Below is a small trained network, with its code and all its weights. Each question gives an input and a class and asks what happens when units are switched off, that is, made to give their printed mean instead of their output.

import numpy as np


def w(rows, s, z=0):
    codes = np.array(rows[::2]) - 128.0
    scale = np.full(codes.shape[1], s)
    scale[-1] = z or s
    return codes * scale


def norm(h):
    return h / np.sqrt((h * h).mean(-1, keepdims=True) + 1e-5)


def f(y):
    return np.maximum(y, 0)


def log_softmax(a):
    a = a - a.max(-1, keepdims=True)
    return a - np.log(np.exp(a).sum(-1, keepdims=True))


def net(x, mask):
    res = np.array(x, float).reshape(1, 2) / 4 @ E
    u = 0
    for l in range(2):
        y = f(norm(res) @ A[l][:, :-1].T + A[l][:, -1])
        res = res + np.where(mask[u : u + 5], y, B[l][:, -1]) @ B[l][:, :-1]
        u += 5
    return log_softmax(norm(res)[-1] @ U[:, :-1].T + U[:, -1])


A, B = {}, {}
E = w([
[143,35,60,39,3,2,130],'x0',
[205,94,139,242,7,89,207],'x1',
],0.0089)
A[0] = w([
[105,136,86,59,93,121,121,169],'0.n0',
[115,151,120,86,194,18,2,5],'0.n1',
[120,175,137,166,201,139,117,58],'0.n2',
[107,152,76,139,198,124,126,69],'0.n3',
[159,135,67,150,113,126,141,219],'0.n4',
],0.01,0.0019)
B[0] = w([
[122,235,210,61,161,78,64,244],'0.n0',
[159,44,18,94,136,223,131,254],'0.n1',
[112,167,105,69,117,42,36,248],'0.n2',
[218,73,182,43,167,224,174,194],'0.n3',
[162,115,108,79,173,254,43,205],'0.n4',
],0.0089,0.0055)
A[1] = w([
[61,55,77,74,86,37,122,151],'1.n0',
[53,179,169,110,224,220,175,106],'1.n1',
[67,80,35,92,121,39,145,112],'1.n2',
[184,106,117,183,40,144,255,146],'1.n3',
[213,148,113,23,117,201,63,1],'1.n4',
],0.0091,0.00091)
B[1] = w([
[156,107,157,232,246,104,159,181],'1.n0',
[168,36,126,176,169,34,131,183],'1.n1',
[149,109,208,191,206,96,84,165],'1.n2',
[116,121,94,18,176,173,102,179],'1.n3',
[101,177,133,161,36,145,173,253],'1.n4',
],0.013)
U = w([
[164,151,197,184,166,42,110,147],'0',
[170,90,60,66,145,165,114,212],'1',
[124,193,110,118,5,127,153,148],'2',
[87,86,85,144,96,86,140,3],'3',
],0.018,0.0049)

Each question gives the input, the list of numbers given to net, and the class t.
The units are the neurons (one row each of A and B). Each row of codes is followed by its name. A weight is (code - 128) times the scale printed after its matrix; where a second scale follows, it is the last column's (A, B and U).
mask holds one flag per neuron, layer by layer. A switched-off neuron (its flag False) gives its mean, the last column of its row in B, instead of its output. The means were averaged over made-up inputs and are rounded, as every weight is.
A unit's drop is (log p(t) with every unit on - log p(t) with that unit switched off) / (log p(t) with every unit on - log p(t) with every unit switched off).
The circuit of an input: a set's keep is (log p(t) with only the set's units on - log p(t) with every unit switched off) / (log p(t) with every unit on - log p(t) with every unit switched off). Starting from all 10 units, units are removed one at a time, each time the one whose removal leaves the highest keep (on an exact tie, the one counted first), for as long as the keep stays at least 0.8.
circuit, biggest first: the units of the circuit, biggest drop first
unit that matters most: the unit with the biggest drop
k most important neurons: the k neurons with the biggest drops, biggest first
top k neurons in layer l: the k neurons of layer l with the biggest drops, biggest first
drop when u is switched off: that unit's drop, to one decimal
input [-2,-2], class 2: unit that matters most : 1.n4
input [3,3], class 2: top 2 neurons in layer 1 : 1.n1; 1.n4
input [4,5], class 1: 3 most important neurons : 0.n2; 1.n3; 0.n4
input [1,-1], class 2: 2 most important neurons : 1.n4; 0.n0
input [2,-2], class 2: 2 most important neurons : 1.n4; 0.n0
input [7,-7], class 0: 4 most important neurons : 1.n2; 1.n0; 0.n4; 1.n3
input [-3,-3], class 2: circuit, biggest first : 1.n4; 1.n0
input [4,-4], class 0: 2 most important neurons : 1.n2; 0.n4
input [-6,7], class 1: 3 most important neurons : 0.n0; 1.n4; 1.n3
input [1,8], class 1: 2 most important neurons : 1.n3; 1.n4
input [-3,4], class 1: 3 most important neurons : 0.n0; 1.n4; 1.n0
input [3,5], class 1: 2 most important neurons : 0.n2; 1.n3
input [5,8], class 1: 2 most important neurons : 1.n3; 0.n2
input [0,2], class 2: unit that matters most : 0.n4
input [2,5], class 1: 2 most important neurons : 1.n3; 0.n0
input [4,3], class 0: 2 most important neurons : 0.n3; 1.n0
input [0,0], class 2: 2 most important neurons : 0.n2; 1.n4
input [8,-6], class 0: top 2 neurons in layer 1 : 1.n2; 1.n0
input [0,8], class 1: drop when 1.n3 is switched off : 0.2
input [-1,8], class 1: circuit, biggest first : 1.n3
input [5,-4], class 0: drop when 1.n0 is switched off : 0.5
input [-1,0], class 2: drop when 0.n3 is switched off : 0.9
input [1,-3], class 2: top 2 neurons in layer 0 : 0.n0; 0.n4
